Below is a small trained network, with its code and all its weights. Each question gives an input and a class and asks what happens when units are switched off, that is, made to give their printed mean instead of their output.

import numpy as np


def w(rows, s, z=0):
    codes = np.array(rows[::2]) - 128.0
    scale = np.full(codes.shape[1], s)
    scale[-1] = z or s
    return codes * scale


def f(y):
    return y / 2 * (1 + np.tanh(0.7978845608 * (y + 0.044715 * y**3)))


def log_softmax(a):
    a = a - a.max(-1, keepdims=True)
    return a - np.log(np.exp(a).sum(-1, keepdims=True))


def net(x, mask):
    res = np.array(x, float).reshape(1, 8) / 4 @ E
    y = f(res @ A[0][:, :-1].T + A[0][:, -1])
    res = res + np.where(mask, y, B[0][:, -1]) @ B[0][:, :-1]
    return log_softmax(res[-1] @ U[:, :-1].T + U[:, -1])


A, B = {}, {}
E = w([
[123,255,151,9,139],'x0',
[127,135,47,114,143],'x1',
[73,127,63,195,167],'x2',
[187,103,103,184,67],'x3',
[65,45,205,107,148],'x4',
[191,186,111,192,70],'x5',
[90,65,38,119,27],'x6',
[75,203,203,219,109],'x7',
],0.0081)
A[0] = w([
[5,105,151,66,90,157],'neuron 0',
[136,128,117,154,148,119],'neuron 1',
[55,64,147,176,129,153],'neuron 2',
[154,159,83,210,44,121],'neuron 3',
[140,165,164,156,205,162],'neuron 4',
[155,146,100,201,191,175],'neuron 5',
[144,142,150,147,151,125],'neuron 6',
[126,161,215,175,144,129],'neuron 7',
[138,65,126,75,130,140],'neuron 8',
[176,107,118,106,167,147],'neuron 9',
[143,160,95,98,177,135],'neuron 10',
[147,142,106,148,222,156],'neuron 11',
[109,73,106,185,129,175],'neuron 12',
[208,97,115,139,129,119],'neuron 13',
[149,209,88,181,118,129],'neuron 14',
[65,114,129,117,124,117],'neuron 15',
[152,81,116,147,143,139],'neuron 16',
[137,180,135,97,213,214],'neuron 17',
[186,118,142,143,94,122],'neuron 18',
[129,179,77,141,65,122],'neuron 19',
[113,54,117,142,60,253],'neuron 20',
[139,152,92,75,144,151],'neuron 21',
],0.012,0.0059)
B[0] = w([
[148,119,185,46,214,232],'neuron 0',
[103,126,106,170,106,138],'neuron 1',
[68,53,119,126,145,223],'neuron 2',
[180,98,77,245,97,229],'neuron 3',
[43,106,154,119,23,219],'neuron 4',
[61,116,85,172,72,206],'neuron 5',
[92,126,136,155,91,150],'neuron 6',
[77,55,181,147,79,213],'neuron 7',
[170,119,101,66,166,196],'neuron 8',
[130,182,100,152,157,171],'neuron 9',
[118,168,84,100,71,186],'neuron 10',
[83,142,92,138,84,197],'neuron 11',
[88,87,8,136,166,215],'neuron 12',
[147,144,112,164,174,171],'neuron 13',
[152,113,143,141,59,215],'neuron 14',
[89,116,148,86,162,161],'neuron 15',
[143,84,103,165,177,168],'neuron 16',
[122,171,144,49,1,254],'neuron 17',
[132,160,130,175,156,160],'neuron 18',
[215,164,141,169,93,193],'neuron 19',
[182,90,95,138,205,245],'neuron 20',
[181,198,98,90,118,193],'neuron 21',
],0.0081,0.0098)
U = w([
[152,144,146,153,179,4],'0',
[129,201,144,47,100,171],'1',
[103,129,210,59,181,209],'2',
[157,140,134,180,101,155],'3',
[157,128,99,84,166,168],'4',
[90,125,254,110,82,46],'5',
[71,132,111,127,88,127],'6',
[79,74,113,119,182,193],'7',
],0.012,0.0021)

Each question gives the input, the list of numbers given to net, and the class t.
The units are the neurons (one row each of A and B). Each row of codes is followed by its name. A weight is (code - 128) times the scale printed after its matrix; where a second scale follows, it is the last column's (A, B and U).
mask holds one flag per neuron, in row order. A switched-off neuron (its flag False) gives its mean, the last column of its row in B, instead of its output. The means were averaged over made-up inputs and are rounded, as every weight is.
A unit's drop is (log p(t) with every unit on - log p(t) with that unit switched off) / (log p(t) with every unit on - log p(t) with every unit switched off).
The circuit of an input: a set's keep is (log p(t) with only the set's units on - log p(t) with every unit switched off) / (log p(t) with every unit on - log p(t) with every unit switched off). Starting from the 12 units with the biggest drops (on a tie, the unit counted first), units are removed one at a time, each time the one whose removal leaves the highest keep (on an exact tie, the one counted first), for as long as the keep stays at least 0.8.
circuit, biggest first: the units of the circuit, biggest drop first
unit that matters most: the unit with the biggest drop
top k neurons: the k neurons with the biggest drops, biggest first
drop of u: that unit's drop, to one decimal
input [-7,-8,4,0,-2,5,-6,0], class 6: circuit, biggest first -> [neuron 5; neuron 4]
input [4,-6,-5,-7,-5,-2,6,8], class 5: unit that matters most -> neuron 7
input [-5,-3,-5,8,5,3,-1,-7], class 7: circuit, biggest first -> [neuron 12; neuron 17]
input [-6,7,-8,-4,2,-8,0,8], class 2: top 3 neurons -> [neuron 0; neuron 3; neuron 5]
input [2,7,7,-7,2,1,-6,6], class 5: circuit, biggest first -> [neuron 12; neuron 4]
input [2,5,-3,7,-3,-6,2,-1], class 4: top 2 neurons -> [neuron 17; neuron 4]
input [-8,-3,2,-6,-4,7,-5,-4], class 6: top 3 neurons -> [neuron 5; neuron 19; neuron 11]
input [8,-7,7,-4,-2,-7,4,7], class 5: top 2 neurons -> [neuron 17; neuron 20]
input [2,6,4,-5,-5,0,-7,7], class 5: top 2 neurons -> [neuron 12; neuron 7]
input [-7,5,-5,2,2,-2,3,0], class 7: drop of neuron 16 -> 0.0
input [2,6,-6,1,-7,-4,7,8], class 3: drop of neuron 3 -> 0.1
input [-1,-7,-7,1,7,-3,5,-8], class 4: drop of neuron 9 -> 0.1
